Below is a small trained network, with its code and all its weights. Each question gives an input and a target symbol and asks what happens when units are switched off, that is, made to give their printed mean instead of their output.

import numpy as np


def w(rows, s, z=0):
    codes = np.array(rows[::2]) - 128.0
    scale = np.full(codes.shape[1], s)
    scale[-1] = z or s
    return codes * scale


def norm(h):
    return h / np.sqrt((h * h).mean(-1, keepdims=True) + 1e-5)


def f(y):
    return y / 2 * (1 + np.tanh(0.7978845608 * (y + 0.044715 * y**3)))


def softmax(a):
    e = np.exp(a - a.max(-1, keepdims=True))
    return e / e.sum(-1, keepdims=True)


def log_softmax(a):
    a = a - a.max(-1, keepdims=True)
    return a - np.log(np.exp(a).sum(-1, keepdims=True))


def net(x, mask):
    ids = ['ΠΣΩαδζητ'.index(c) for c in x.split()]
    T = len(ids)
    res = E[ids] + P[:T]
    u = 0
    for l in range(2):
        r = norm(res)
        for j in range(3):
            rows = slice(3 * j, 3 * j + 3)
            q, k, v = (r @ M[l][rows].T for M in (Q, K, V))
            z = softmax(np.where(np.tri(T) > 0, q @ k.T / 3**0.5, -1e9)) @ v
            o = O[l][rows]
            res = res + np.where(mask[u + j], z, o[:, -1]) @ o[:, :-1]
        u += 3
        y = f(norm(res) @ A[l][:, :-1].T + A[l][:, -1])
        res = res + np.where(mask[u : u + 8], y, B[l][:, -1]) @ B[l][:, :-1]
        u += 8
    return log_softmax(norm(res)[-1] @ U[:, :-1].T + U[:, -1])


Q, K, V, O, A, B = {}, {}, {}, {}, {}, {}
E = w([
[121,199,237,136,148],'Π',
[132,92,85,121,117],'Σ',
[61,89,55,106,169],'Ω',
[101,122,181,10,218],'α',
[183,93,87,117,150],'δ',
[177,121,181,156,51],'ζ',
[154,163,202,112,160],'η',
[85,146,180,172,193],'τ',
],0.013)
P = w([
[191,191,123,26,101],'0',
[189,125,58,109,235],'1',
[172,116,69,174,235],'2',
[112,113,34,239,229],'3',
[188,105,84,218,221],'4',
[138,72,55,198,253],'5',
[185,43,76,175,224],'6',
[198,58,91,175,208],'7',
[225,45,97,170,209],'8',
],0.0051)
Q[0] = w([
[190,127,139,188,61],'L0H1',
[255,98,146,181,118],'L0H1',
[180,96,154,161,145],'L0H1',
[161,135,90,184,203],'L0H2',
[175,226,101,193,49],'L0H2',
[78,143,202,82,106],'L0H2',
[150,107,124,151,208],'L0H3',
[90,197,63,165,79],'L0H3',
[213,199,143,135,174],'L0H3',
],0.0085)
K[0] = w([
[189,220,130,148,154],'L0H1',
[189,93,127,243,21],'L0H1',
[206,76,156,106,2],'L0H1',
[179,68,149,58,77],'L0H2',
[174,182,213,237,14],'L0H2',
[118,161,181,121,144],'L0H2',
[97,209,209,118,138],'L0H3',
[98,179,108,158,234],'L0H3',
[85,185,33,80,75],'L0H3',
],0.0065)
V[0] = w([
[61,138,142,125,192],'L0H1',
[114,241,211,215,37],'L0H1',
[224,118,180,240,46],'L0H1',
[107,145,156,143,174],'L0H2',
[148,222,109,145,182],'L0H2',
[133,170,150,237,196],'L0H2',
[176,216,163,186,158],'L0H3',
[254,205,44,155,174],'L0H3',
[154,230,181,6,193],'L0H3',
],0.0068)
O[0] = w([
[192,148,104,113,165,132],'L0H1',
[90,102,144,83,141,47],'L0H1',
[96,108,84,102,166,103],'L0H1',
[94,132,57,114,111,145],'L0H2',
[213,85,119,66,122,156],'L0H2',
[145,126,110,94,135,124],'L0H2',
[199,121,110,101,125,159],'L0H3',
[92,152,143,161,254,174],'L0H3',
[129,97,129,158,114,255],'L0H3',
],0.0087,0.0089)
A[0] = w([
[171,95,254,139,168,27],'L0N1',
[185,114,130,71,162,157],'L0N2',
[22,90,63,126,167,228],'L0N3',
[162,184,163,231,173,252],'L0N4',
[82,30,117,127,99,196],'L0N5',
[176,139,111,66,229,82],'L0N6',
[180,102,154,112,203,152],'L0N7',
[211,124,71,196,145,194],'L0N8',
],0.008,0.0016)
B[0] = w([
[205,155,59,227,185,210],'L0N1',
[51,83,156,164,105,198],'L0N2',
[119,47,253,114,112,160],'L0N3',
[102,77,97,45,101,249],'L0N4',
[124,133,230,197,252,143],'L0N5',
[144,166,76,56,108,242],'L0N6',
[59,82,114,162,76,253],'L0N7',
[118,248,177,78,182,246],'L0N8',
],0.0065,0.0078)
Q[1] = w([
[128,109,144,181,109],'L1H1',
[99,158,91,196,131],'L1H1',
[134,147,111,132,213],'L1H1',
[91,124,131,129,12],'L1H2',
[76,109,158,160,35],'L1H2',
[104,137,172,90,100],'L1H2',
[138,131,172,111,200],'L1H3',
[161,153,176,84,170],'L1H3',
[42,130,131,84,73],'L1H3',
],0.011)
K[1] = w([
[149,147,192,127,101],'L1H1',
[42,60,163,182,68],'L1H1',
[97,151,154,111,67],'L1H1',
[131,242,67,117,220],'L1H2',
[136,235,2,140,156],'L1H2',
[134,159,96,153,136],'L1H2',
[10,34,210,129,120],'L1H3',
[186,225,189,162,43],'L1H3',
[118,164,104,162,222],'L1H3',
],0.0095)
V[1] = w([
[124,92,63,95,140],'L1H1',
[129,148,128,10,157],'L1H1',
[128,77,185,168,171],'L1H1',
[54,72,104,60,225],'L1H2',
[177,122,76,159,54],'L1H2',
[145,84,164,47,98],'L1H2',
[185,93,191,215,114],'L1H3',
[121,48,180,102,148],'L1H3',
[83,160,174,98,79],'L1H3',
],0.011)
O[1] = w([
[166,165,139,185,115,200],'L1H1',
[109,124,205,188,138,253],'L1H1',
[122,237,191,148,146,98],'L1H1',
[169,114,185,97,115,159],'L1H2',
[136,167,69,159,113,102],'L1H2',
[148,120,154,254,50,164],'L1H2',
[78,151,104,201,187,177],'L1H3',
[134,203,166,196,106,185],'L1H3',
[59,127,111,162,51,23],'L1H3',
],0.01,0.0055)
A[1] = w([
[46,156,115,111,222,143],'L1N1',
[193,180,206,188,133,170],'L1N2',
[72,27,104,139,152,150],'L1N3',
[98,72,100,206,122,83],'L1N4',
[116,139,123,208,85,140],'L1N5',
[143,180,151,155,170,170],'L1N6',
[105,136,145,31,146,255],'L1N7',
[126,160,118,47,10,92],'L1N8',
],0.011,0.002)
B[1] = w([
[113,138,140,103,65,173],'L1N1',
[79,76,103,107,105,254],'L1N2',
[59,139,181,168,123,143],'L1N3',
[92,203,129,100,77,152],'L1N4',
[166,196,134,12,107,159],'L1N5',
[148,91,162,162,161,197],'L1N6',
[124,175,168,118,78,156],'L1N7',
[153,100,105,103,174,125],'L1N8',
],0.011,0.0098)
U = w([
[73,150,204,179,135,167],'Π',
[208,111,205,42,188,173],'Σ',
[214,19,113,153,69,193],'Ω',
[240,58,81,187,221,50],'α',
[67,215,139,26,108,25],'δ',
[173,202,145,194,3,85],'ζ',
[67,196,60,194,189,253],'η',
[61,16,43,67,95,76],'τ',
],0.011,0.0026)

Each question gives the input, a string of symbols that net reads in full, and the target symbol t.
The units are the heads (3 rows each of Q, K, V and O) and the neurons (one row each of A and B). Each row of codes is followed by its name. A weight is (code - 128) times the scale printed after its matrix; where a second scale follows, it is the last column's (O, A, B and U).
mask holds one flag per unit, layer by layer, with each layer's heads first. A switched-off unit (its flag False) gives its mean, the last column of its rows in O or B, instead of its output. The means were averaged over made-up inputs and are rounded, as every weight is.
A unit's drop is (log p(t) with every unit on - log p(t) with that unit switched off) / (log p(t) with every unit on - log p(t) with every unit switched off).
The circuit of an input: a set's keep is (log p(t) with only the set's units on - log p(t) with every unit switched off) / (log p(t) with every unit on - log p(t) with every unit switched off). Starting from the 12 units with the biggest drops (on a tie, the unit counted first), units are removed one at a time, each time the one whose removal leaves the highest keep (on an exact tie, the one counted first), for as long as the keep stays at least 0.8.
circuit, biggest first: the units of the circuit, biggest drop first
unit that matters most: the unit with the biggest drop
top k neurons: the k neurons with the biggest drops, biggest first
top k neurons in layer l: the k neurons of layer l with the biggest drops, biggest first
which heads matter: for each layer, one digit per head in row order, 1 if its drop is at least 0.15 and else 0, layers parted by /
input Σ α δ α η, target δ: which heads matter -> 111 / 110
input α τ Σ δ δ α τ, target η: which heads matter -> 101 / 010
input η α δ α Ω α η τ Σ, target α: which heads matter -> 111 / 011
input ζ τ α ζ α τ τ α, target Π: top 3 neurons in layer 0 -> L0N4; L0N2; L0N1
input α η τ, target η: unit that matters most -> L0H1
input δ α ζ Σ η Π Ω α Ω, target Σ: which heads matter -> 001 / 010
input τ Ω Π, target Ω: which heads matter -> 110 / 001
input α δ α τ α τ η, target η: which heads matter -> 101 / 010
input Σ Π δ δ α Ω, target δ: which heads matter -> 111 / 000
input η Σ δ Π, target α: top 3 neurons in layer 0 -> L0N1; L0N8; L0N3
input Σ α α Σ δ α, target δ: which heads matter -> 111 / 000
input α Π α τ δ α α, target η: top 2 neurons -> L0N1; L0N8
input δ δ η Π τ τ τ, target Σ: which heads matter -> 000 / 010
input τ δ Ω τ, target Ω: unit that matters most -> L0H2
input δ α τ τ Π η Π ζ Ω, target Π: which heads matter -> 100 / 001
input Ω Π Σ Π δ, target τ: which heads matter -> 100 / 001
input Σ δ α δ η Π Π, target δ: top 2 neurons in layer 0 -> L0N6; L0N4
input α η δ δ η α α Ω Σ, target η: top 2 neurons in layer 0 -> L0N8; L0N1
input α η Ω ζ, target Π: top 2 neurons in layer 0 -> L0N3; L0N5
input δ Π Ω α δ, target Σ: circuit, biggest first -> L1H2
input Π δ δ τ α α δ Π, target ζ: top 2 neurons -> L0N8; L1N5
input Π Σ δ δ δ, target ζ: top 2 neurons -> L0N8; L1N5
